Below are the code and all the weights of a small trained network. Each question names an input and a class and asks about switching units off, where a switched-off unit gives its printed mean instead of its output.

import numpy as np


def w(rows, s, z=0):
    codes = np.array(rows[::2]) - 128.0
    scale = np.full(codes.shape[1], s)
    scale[-1] = z or s
    return codes * scale


def norm(h):
    return h / np.sqrt((h * h).mean(-1, keepdims=True) + 1e-5)


def f(y):
    return y / 2 * (1 + np.tanh(0.7978845608 * (y + 0.044715 * y**3)))


def log_softmax(a):
    a = a - a.max(-1, keepdims=True)
    return a - np.log(np.exp(a).sum(-1, keepdims=True))


def net(x, mask):
    res = np.array(x, float).reshape(1, 4) / 4 @ E
    u = 0
    for l in range(2):
        y = f(norm(res) @ A[l][:, :-1].T + A[l][:, -1])
        res = res + np.where(mask[u : u + 15], y, B[l][:, -1]) @ B[l][:, :-1]
        u += 15
    return log_softmax(norm(res)[-1] @ U[:, :-1].T + U[:, -1])


A, B = {}, {}
E = w([
[177,105,65,40,37,217,120],'x0',
[226,110,150,92,131,2,128],'x1',
[138,27,23,66,112,71,104],'x2',
[68,20,186,142,141,164,111],'x3',
],0.0091)
A[0] = w([
[139,126,42,78,117,169,126,106],'0.n1',
[165,119,167,111,106,166,126,90],'0.n2',
[110,98,135,116,140,131,137,88],'0.n3',
[61,162,131,181,161,144,120,1],'0.n4',
[72,145,134,190,134,135,142,20],'0.n5',
[164,145,5,72,107,167,118,81],'0.n6',
[182,113,192,88,111,160,128,30],'0.n7',
[144,44,52,90,127,53,130,116],'0.n8',
[81,153,125,156,148,134,124,54],'0.n9',
[164,93,39,86,121,69,132,48],'0.n10',
[136,135,71,110,119,125,130,121],'0.n11',
[118,93,87,110,125,149,129,119],'0.n12',
[132,165,95,121,106,159,128,72],'0.n13',
[171,125,186,97,119,159,128,29],'0.n14',
[174,205,96,129,140,68,129,81],'0.n15',
],0.022,0.0062)
B[0] = w([
[94,104,49,165,67,188,176,200],'0.n1',
[165,63,131,64,130,121,137,152],'0.n2',
[142,122,120,106,135,147,69,141],'0.n3',
[19,133,188,85,122,145,127,181],'0.n4',
[36,140,157,107,139,152,123,172],'0.n5',
[78,91,143,215,64,101,250,226],'0.n6',
[158,82,158,29,103,63,145,154],'0.n7',
[81,74,70,207,164,34,43,252],'0.n8',
[82,133,172,97,127,139,151,157],'0.n9',
[79,79,235,140,46,160,37,217],'0.n10',
[119,112,189,123,114,74,173,165],'0.n11',
[175,174,131,110,102,224,89,170],'0.n12',
[158,100,64,110,252,105,121,154],'0.n13',
[159,85,161,52,126,61,145,146],'0.n14',
[208,225,143,151,51,162,97,192],'0.n15',
],0.029,0.017)
A[1] = w([
[218,251,165,158,131,148,92,74],'1.n1',
[133,109,81,148,229,78,52,87],'1.n2',
[101,73,133,118,160,148,123,102],'1.n3',
[120,121,155,166,130,182,127,137],'1.n4',
[186,132,149,53,159,98,113,112],'1.n5',
[139,140,78,145,170,122,210,83],'1.n6',
[86,135,176,128,142,105,133,66],'1.n7',
[116,147,108,116,169,149,127,138],'1.n8',
[70,186,191,92,218,158,125,77],'1.n9',
[157,119,152,119,155,151,12,131],'1.n10',
[100,128,97,105,86,188,121,120],'1.n11',
[82,136,141,114,210,132,33,130],'1.n12',
[185,117,97,90,129,203,97,103],'1.n13',
[128,130,82,108,163,203,215,65],'1.n14',
[150,105,119,188,118,99,141,3],'1.n15',
],0.024,0.0055)
B[1] = w([
[141,245,26,103,35,98,168,193],'1.n1',
[188,121,44,144,233,92,58,196],'1.n2',
[146,181,140,183,81,87,126,180],'1.n3',
[150,108,139,75,97,107,90,184],'1.n4',
[113,87,137,48,144,36,130,162],'1.n5',
[138,157,114,130,215,144,195,145],'1.n6',
[112,154,108,126,108,205,119,190],'1.n7',
[60,98,175,98,84,130,131,138],'1.n8',
[43,148,210,62,151,189,142,250],'1.n9',
[110,140,22,100,194,142,181,201],'1.n10',
[179,153,232,170,153,90,77,179],'1.n11',
[116,175,82,112,233,148,124,248],'1.n12',
[160,129,188,144,103,138,33,138],'1.n13',
[252,146,93,105,200,189,141,148],'1.n14',
[56,103,186,125,155,164,115,178],'1.n15',
],0.034,0.014)
U = w([
[172,63,155,10,134,47,147,94],'0',
[72,42,137,231,29,109,115,196],'1',
[103,99,34,174,213,91,39,112],'2',
[148,211,65,108,45,95,137,136],'3',
[71,164,192,61,179,193,121,195],'4',
[195,81,110,175,162,189,249,78],'5',
[236,100,195,127,123,170,70,4],'6',
],0.018,0.0041)

Each question gives the input, the list of numbers given to net, and the class t.
The units are the neurons (one row each of A and B). Each row of codes is followed by its name. A weight is (code - 128) times the scale printed after its matrix; where a second scale follows, it is the last column's (A, B and U).
mask holds one flag per neuron, layer by layer. A switched-off neuron (its flag False) gives its mean, the last column of its row in B, instead of its output. The means were averaged over made-up inputs and are rounded, as every weight is.
A unit's drop is (log p(t) with every unit on - log p(t) with that unit switched off) / (log p(t) with every unit on - log p(t) with every unit switched off).
The circuit of an input: a set's keep is (log p(t) with only the set's units on - log p(t) with every unit switched off) / (log p(t) with every unit on - log p(t) with every unit switched off). Starting from the 12 units with the biggest drops (on a tie, the unit counted first), units are removed one at a time, each time the one whose removal leaves the highest keep (on an exact tie, the one counted first), for as long as the keep stays at least 0.8.
units of the circuit, in order: the units of the circuit, biggest drop first
k most important neurons: the k neurons with the biggest drops, biggest first
top k neurons in layer l: the k neurons of layer l with the biggest drops, biggest first
drop when u is switched off: that unit's drop, to one decimal
input [-6,5,1,-5], class 3: units of the circuit, in order => 0.n15
input [8,2,-3,-4], class 5: top 2 neurons in layer 0 => 0.n8; 0.n13
input [-3,-6,6,2], class 2: 3 most important neurons => 0.n6; 0.n8; 1.n9
input [6,1,-1,6], class 0: 2 most important neurons => 0.n7; 0.n14
input [-1,3,-4,1], class 0: 3 most important neurons => 0.n8; 1.n5; 0.n14
input [8,-7,6,5], class 1: 3 most important neurons => 0.n6; 1.n12; 1.n10
input [6,1,-1,0], class 5: top 2 neurons in layer 1 => 1.n14; 1.n6
input [-4,-2,-6,-8], class 3: top 3 neurons in layer 0 => 0.n15; 0.n10; 0.n8
input [-2,5,5,-4], class 1: 2 most important neurons => 0.n10; 0.n15
input [5,3,-8,-7], class 3: 2 most important neurons => 0.n15; 1.n1
input [-4,-1,6,-1], class 2: drop when 0.n8 is switched off => 0.4
input [-1,-2,4,2], class 2: drop when 0.n8 is switched off => 1.3
input [0,8,-3,8], class 0: top 2 neurons in layer 0 => 0.n7; 0.n8
input [3,-1,-3,-8], class 5: top neuron in layer 0 => 0.n6
input [-8,3,-3,-4], class 3: drop when 0.n15 is switched off => 0.8
